Each row has a name. Each question is about the rows just above it.

[119 122  98 133 108 126 146 127 140 143] -> q_465
[142 126 126 121 126 126 137 121 126  72] -> q_179
[146 195 216 162 215 159 146 115  66 117] -> q_548
Times [216] occurs in q_548: -> 1
Count of [126] in q_179: -> 5
Count of [125] in q_179: -> 0

[139 149 144 109 141 141 149 127 119 108  94 138 124 111 124 130 139 142
 121 121 132 155 104  92 139 139 155 132 137 113 118 117 125 117 126 105
 123 126 131 135 131 125 132 141 126 117 132 133 126 139 114 132 117 122
 122 121 140 137]  q_288
[125 131 158 119 123 157 124 128 127 117  94 160 148 111 104 153 137 121
 135 127 133 145 129 102 127 123 140 139 115 143 100 137 132 123 133 102
 130 137 112 133 121 130 119 124 114 144 131 134 147 137 131 126 130 125
 124 116 131 108]  q_496
[128 140 119 129 119 143 122 128 128 114 126 137 148 121 133 134 133 137
 129 141 135 132 125 121 142 131 130 127 116 116 117 141 130 105 116 137
 131 127 128 123 127 121 114 130 120 135 144 143 132 149 123 131 113 129
 136 125 130 109]  q_548
[123 131 120 123 118 136 119 121 137 123 130 141 138 128 135 131 130 125
 143 128 131 126 125 113 141 122 132 132 114 126 115 133 124 110 138 136
 136 130 130 127 127 130 119 120 137 119 113 119 109 110 151 122 122 140
 124 139  98 157]  q_411
[120 117 104 127 115 120 124 131 138 127 138 121 133 134 144 133 108 155
 148 139 132 115 108 143 161 132 111 104 115 121 142 115 133 106 120 158
 138 119 137 116 130 119 127 130 134 121 131 130 156 141 117 122 135 125
 128 113 134 107]  q_880
[122 118 130 117 118 125 123 119 135 130 116 144 139 110 120 136 117 131
 137 126 129 136 126 120 145 122 131 132 115 126 123 136 120 121 131 123
 141 136 125 127 133 133 139 145 119 122 137 133 150 141 110 130 131 126
 132 106 153 120]  q_736
[167 177 170 128 171 134 128 142 171  84  81 135 139 129 152 113 140 137
 106 122 127 136 115 142 123 146 147 142 158 135 142 179 152 118  91 147
 118 128 143 119 171 155 152 137 124 129 142 135 126 171 119 134 139 100
 142 128 174 115]  q_909
[121 117  95 128 102 116 141 132 133 131 140 120 131 135 146 132 121 154
 147 155 112 127 118 131 162 139 115 107 111 126 136 133 128 100  98 152
 135 123 140 110 129 166 137 138 138 133 128 116 159 158 136 107 144  92
 130 136 165 123]  q_492
[115 131 136 128 118 142 165 138 130  92 132 136 145 132 118 138 134 136
 125 134 119 155 119 131 142 170 115 103 124 115 116 127 132  98 110 130
 120 114 147 104 120 119 128 125 118 124 137 137 129 119 115 133 124 132
 117 101 115 121]  q_179
[120 131 129 121 106 131 130 132 128 122 131 131 130 125 122 129 129 123
 128 131 134 130 124 124 146 130 126 123 127 126 117 124 139 111 134 129
 132 130 135 111 129 100 114 118 136 131 137 131 123 127 130 144 106 150
 130 141 129 119]  q_701
[123 131 129 120 121 133 149 124 136 122 119 132 132 128 133 124 124 125
 142 122 122 132 112 110 134 139 132 124 130 116 123 122 129 119 127 126
 128 137 137 123 122  77 105 114 124 134 132 128 124  96 122 145 108 159
 116 134 101 129]  q_465
How many times does q_909 hold [142]? -> 6
Count of [171] in q_909: -> 4
How many times does q_701 hold [130]? -> 7
How many times does q_880 hold [115]? -> 4

[136 130 150 136  74 160 156 150 147 150 109 143 136 150  87 109 136 150
 136 150 153 144 176 109 136 128 112 150 120 150 143 150 116 135  74 117
 156 136 136 150 131 143 150 118 112 120] : q_548
[ 98 120 107 163 104 212 127 137  68 121 124 146 145 105 157 183 157 141
  89  70 168 185 127 142  89  97 118  89 121 183 167 135 202  89 127 194
 168 149 114 180 149 121 108 124 135 127] : q_465
[126 154 154 139  97 157 149 137 101 132 127 138 130 127 139 147 154 111
 135  98 179 157 112 138 133 106 132 106 116 162 154 138 158 158 125 151
 136 139 119 119 146 124 111 132  88 128] : q_807
How many times does q_548 hold [150]? -> 11
How many times does q_548 hold [137]? -> 0
How many times does q_465 hold [127]? -> 4
How many times does q_548 hold [136]? -> 8
Times [107] occurs in q_465: -> 1
How many times does q_807 hold [154]? -> 4
Count of [112] in q_548: -> 2

[ 79 126 158 139 127 131] -> q_548
[150 137  98 142 138 123] -> q_909
[130 138 167 133 138 131] -> q_465
[104  93  98 142 138 143] -> q_179
[ 94 133 143 127  94 143] -> q_492
[133 126 115 127 129 131] -> q_496
Count of [94] in q_492: -> 2
How many times does q_179 hold [142]? -> 1
Count of [134] in q_465: -> 0
Times [93] occurs in q_179: -> 1
Times [127] occurs in q_496: -> 1
Times [138] occurs in q_465: -> 2

[118  65 153 140 122 182 164 128 107] -> q_701
[ 93 101 101 122 138 138 142 132 101] -> q_880
[124 125 133 109 124 131 125 110 124] -> q_496
[155 142  92  97 133 166 131 119  98] -> q_465
[130 140 141 135 129 123 131 121 127] -> q_736
[ 99  97 158 178  95 132 160 133 115] -> q_288
[ 99  97 158 178 145 132 160 133 115] -> q_179
[125 139 111 134 129 118 137 136 115] -> q_411
[136 151 139 142 123 127 124 149 125] -> q_909
[135 182  98 112 126 136 156 136  96] -> q_548
[140 106 120 122 137 142 137  94 124] -> q_492
How many times does q_880 hold [138]? -> 2
Times [124] occurs in q_496: -> 3

[123 122 120 133 122 123 133 121 145 151 135 139 145 118 116 125 132 110
 112 126 149 108 128 117 130 127 142 138 105 143] : q_465
[103 120 118 113 121 105 123 129 130 145 131 135 114 112 107 131 123 130
 134 137 141 108 135 114 138 116 142 130 123 128] : q_880
[128 134  71  74 145 139  61  61 139 134 109 126 120 151 152 155 143  91
 129 138 146 135 133 143 129 124 184  93 160 103] : q_496
[161  83 136 136 133 177 134 141 147 129 134 181 143 188 160  95 137 146
  93 101 166 103 140  79 100  44 124  57  97  63] : q_807
[ 69 108 117 107 111  70 137 142 141 176 160 139 104  79  72 143 160 137
 160 157 159 160 151  97 163 117 155 160 124 150] : q_492
How many times does q_492 hold [160]? -> 5
Times [146] occurs in q_807: -> 1

[142 128 163  61 125  96 157 122  98 136 109 129 109 151 123 149 120 151
 114 153 149  98 101 129 103 128 136 139 128 154 130 129 133 119]  q_411
[124 141 132 141 119 112 128 144 124 121 132 127 128 140 133 145 169 128
 128 141 159 124 125 126 131 132 124 159 132 134 149 135 128 159]  q_701
[132 120 110 128 124 117 132 139 160 133 128 128 132 140 139 151 162 128
 128 128 127 128 128 128 128 127 135 128 133 112 133 126 148 155]  q_465
[128 127 103 142 113 122 106 117 154 123 104 119 115 119 128 135 119  94
 135 125 119 124  93 133 109 128 145 116 128 128 128 142 125 132]  q_496
[115 123 131 149 110 106 129 124 132 119 129 135 139 137 120 129 128 111
 128 139 128 129 129 166 143 140 159 128 148 121 144 149 128 169]  q_179
[124 111 112 141 119 112 128 111 131 128 125 127 118 140 133 145 169 128
 128 157 138 128 125 126 131 144 133 128 132 134 149 130 128 159]  q_548
Count of [124] in q_701: -> 4
How many times does q_496 hold [119]? -> 4
Count of [125] in q_411: -> 1
Count of [159] in q_701: -> 3
How many times does q_179 hold [110]? -> 1
Count of [129] in q_411: -> 3

